Below are the code and all the weights of a small trained network. Each question names an input and a class and asks about switching units off, where a switched-off unit gives its printed mean instead of its output.

import numpy as np


def w(rows, s, z=0):
    codes = np.array(rows[::2]) - 128.0
    scale = np.full(codes.shape[1], s)
    scale[-1] = z or s
    return codes * scale


def norm(h):
    return h / np.sqrt((h * h).mean(-1, keepdims=True) + 1e-5)


def f(y):
    return y / 2 * (1 + np.tanh(0.7978845608 * (y + 0.044715 * y**3)))


def log_softmax(a):
    a = a - a.max(-1, keepdims=True)
    return a - np.log(np.exp(a).sum(-1, keepdims=True))


def net(x, mask):
    res = np.array(x, float).reshape(1, 3) / 4 @ E
    u = 0
    for l in range(3):
        y = f(norm(res) @ A[l][:, :-1].T + A[l][:, -1])
        res = res + np.where(mask[u : u + 9], y, B[l][:, -1]) @ B[l][:, :-1]
        u += 9
    return log_softmax(norm(res)[-1] @ U[:, :-1].T + U[:, -1])


A, B = {}, {}
E = w([
[134,209,103,43,119,133,111,208],'x0',
[168,85,3,157,188,155,20,134],'x1',
[120,97,45,119,25,104,127,115],'x2',
],0.0046)
A[0] = w([
[136,188,142,39,110,101,165,132,2],'0.n1',
[164,143,107,173,164,180,103,150,74],'0.n2',
[164,163,128,82,86,146,90,137,82],'0.n3',
[77,143,119,148,2,113,180,136,71],'0.n4',
[89,138,189,128,106,118,165,158,41],'0.n5',
[145,98,72,138,41,84,90,145,80],'0.n6',
[105,147,175,142,113,102,176,131,159],'0.n7',
[102,159,143,77,114,145,134,113,62],'0.n8',
[118,129,150,163,120,120,204,89,112],'0.n9',
],0.0086,0.0026)
B[0] = w([
[180,178,82,239,69,135,136,136,211],'0.n1',
[144,124,186,92,118,48,175,93,202],'0.n2',
[149,206,128,65,148,139,161,138,157],'0.n3',
[189,159,57,133,155,2,158,38,254],'0.n4',
[64,114,140,154,118,195,44,134,213],'0.n5',
[33,110,182,126,87,206,143,126,227],'0.n6',
[77,25,120,104,161,208,173,160,236],'0.n7',
[157,144,122,168,184,154,122,143,150],'0.n8',
[161,110,129,22,150,149,93,132,218],'0.n9',
],0.0056,0.0043)
A[1] = w([
[183,148,139,76,159,58,91,142,68],'1.n1',
[146,107,97,170,143,175,124,124,105],'1.n2',
[84,99,158,209,89,149,104,123,29],'1.n3',
[147,173,130,198,104,44,151,159,109],'1.n4',
[112,170,160,216,112,178,161,184,4],'1.n5',
[175,180,113,102,146,96,136,208,153],'1.n6',
[128,71,166,175,136,25,151,98,56],'1.n7',
[92,175,135,70,78,203,96,132,4],'1.n8',
[192,135,144,185,139,143,100,255,74],'1.n9',
],0.0084,0.0027)
B[1] = w([
[49,178,169,165,108,154,146,93,206],'1.n1',
[113,141,214,129,80,103,146,106,160],'1.n2',
[104,111,107,194,125,203,127,18,171],'1.n3',
[139,196,76,121,162,254,85,97,176],'1.n4',
[145,69,112,212,98,8,156,141,185],'1.n5',
[74,69,118,87,106,137,159,8,243],'1.n6',
[183,124,96,124,180,90,118,202,253],'1.n7',
[152,89,50,104,112,39,59,178,182],'1.n8',
[62,65,184,150,85,40,155,137,201],'1.n9',
],0.0068,0.0031)
A[2] = w([
[123,135,108,121,79,84,145,91,137],'2.n1',
[168,142,140,188,103,124,148,132,183],'2.n2',
[137,117,174,82,135,252,127,158,3],'2.n3',
[156,132,127,173,175,144,128,138,114],'2.n4',
[180,156,152,169,158,91,75,152,35],'2.n5',
[140,155,155,133,158,116,146,148,75],'2.n6',
[123,95,166,178,130,64,127,155,140],'2.n7',
[147,157,80,113,94,116,103,180,132],'2.n8',
[53,165,137,109,148,145,101,154,122],'2.n9',
],0.011,0.003)
B[2] = w([
[167,116,187,158,191,145,99,177,253],'2.n1',
[73,168,152,105,98,139,132,149,170],'2.n2',
[72,70,181,43,206,250,147,245,215],'2.n3',
[76,163,149,114,141,140,37,171,169],'2.n4',
[82,229,87,143,189,59,28,140,161],'2.n5',
[114,69,2,178,98,130,93,125,134],'2.n6',
[111,180,103,159,90,135,177,182,235],'2.n7',
[128,131,150,79,93,165,109,178,174],'2.n8',
[164,168,191,63,56,44,150,81,168],'2.n9',
],0.0067,0.004)
U = w([
[89,43,182,66,186,220,148,212,152],'0',
[60,143,184,221,56,106,203,193,166],'1',
[240,41,108,102,196,52,196,92,37],'2',
[198,246,79,128,84,210,184,113,251],'3',
[78,197,109,158,187,79,33,170,166],'4',
[81,164,215,68,119,62,149,13,126],'5',
[87,25,105,209,85,210,88,47,18],'6',
[130,90,85,8,41,120,51,193,35],'7',
],0.014,0.0013)

Each question gives the input, the list of numbers given to net, and the class t.
The units are the neurons (one row each of A and B). Each row of codes is followed by its name. A weight is (code - 128) times the scale printed after its matrix; where a second scale follows, it is the last column's (A, B and U).
mask holds one flag per neuron, layer by layer. A switched-off neuron (its flag False) gives its mean, the last column of its row in B, instead of its output. The means were averaged over made-up inputs and are rounded, as every weight is.
A unit's drop is (log p(t) with every unit on - log p(t) with that unit switched off) / (log p(t) with every unit on - log p(t) with every unit switched off).
The circuit of an input: a set's keep is (log p(t) with only the set's units on - log p(t) with every unit switched off) / (log p(t) with every unit on - log p(t) with every unit switched off). Starting from the 12 units with the biggest drops (on a tie, the unit counted first), units are removed one at a time, each time the one whose removal leaves the highest keep (on an exact tie, the one counted first), for as long as the keep stays at least 0.8.
units of the circuit, in order: the units of the circuit, biggest drop first
most important unit: the unit with the biggest drop
k most important neurons: the k neurons with the biggest drops, biggest first
top k neurons in layer l: the k neurons of layer l with the biggest drops, biggest first
input [6,0,1], class 3: units of the circuit, in order : 0.n1
input [5,1,0], class 5: units of the circuit, in order : 1.n6; 0.n7
input [-8,0,-1], class 0: units of the circuit, in order : 0.n4; 0.n9
input [3,-7,1], class 3: top 3 neurons in layer 0 : 0.n4; 0.n1; 0.n6
input [1,-7,7], class 3: 2 most important neurons : 0.n1; 0.n4
input [8,-7,1], class 3: 4 most important neurons : 0.n4; 1.n4; 0.n1; 0.n6
input [-7,-1,1], class 2: 2 most important neurons : 0.n6; 0.n9
input [-3,-3,0], class 0: 2 most important neurons : 0.n7; 0.n9
input [-2,5,0], class 4: 2 most important neurons : 0.n2; 0.n7
input [8,-1,-1], class 1: 4 most important neurons : 1.n9; 0.n1; 0.n4; 1.n5
input [-4,0,7], class 2: 2 most important neurons : 0.n4; 0.n5
input [0,2,4], class 6: 3 most important neurons : 0.n6; 0.n9; 1.n3
input [-5,-7,0], class 0: 3 most important neurons : 0.n7; 0.n5; 0.n9
input [-6,-3,7], class 2: units of the circuit, in order : 0.n4
input [5,-4,2], class 3: 3 most important neurons : 0.n4; 0.n1; 1.n4
input [-6,-6,1], class 2: 2 most important neurons : 0.n4; 0.n6
input [4,1,-1], class 5: top 2 neurons in layer 1 : 1.n6; 1.n9
input [-7,1,-3], class 4: top 2 neurons in layer 0 : 0.n6; 0.n5
input [-1,-7,3], class 2: top 2 neurons in layer 0 : 0.n4; 0.n7
input [-1,2,-5], class 4: most important unit : 1.n7
input [-1,1,8], class 6: top 3 neurons in layer 2 : 2.n3; 2.n9; 2.n1
input [5,5,0], class 5: top 2 neurons in layer 1 : 1.n1; 1.n6
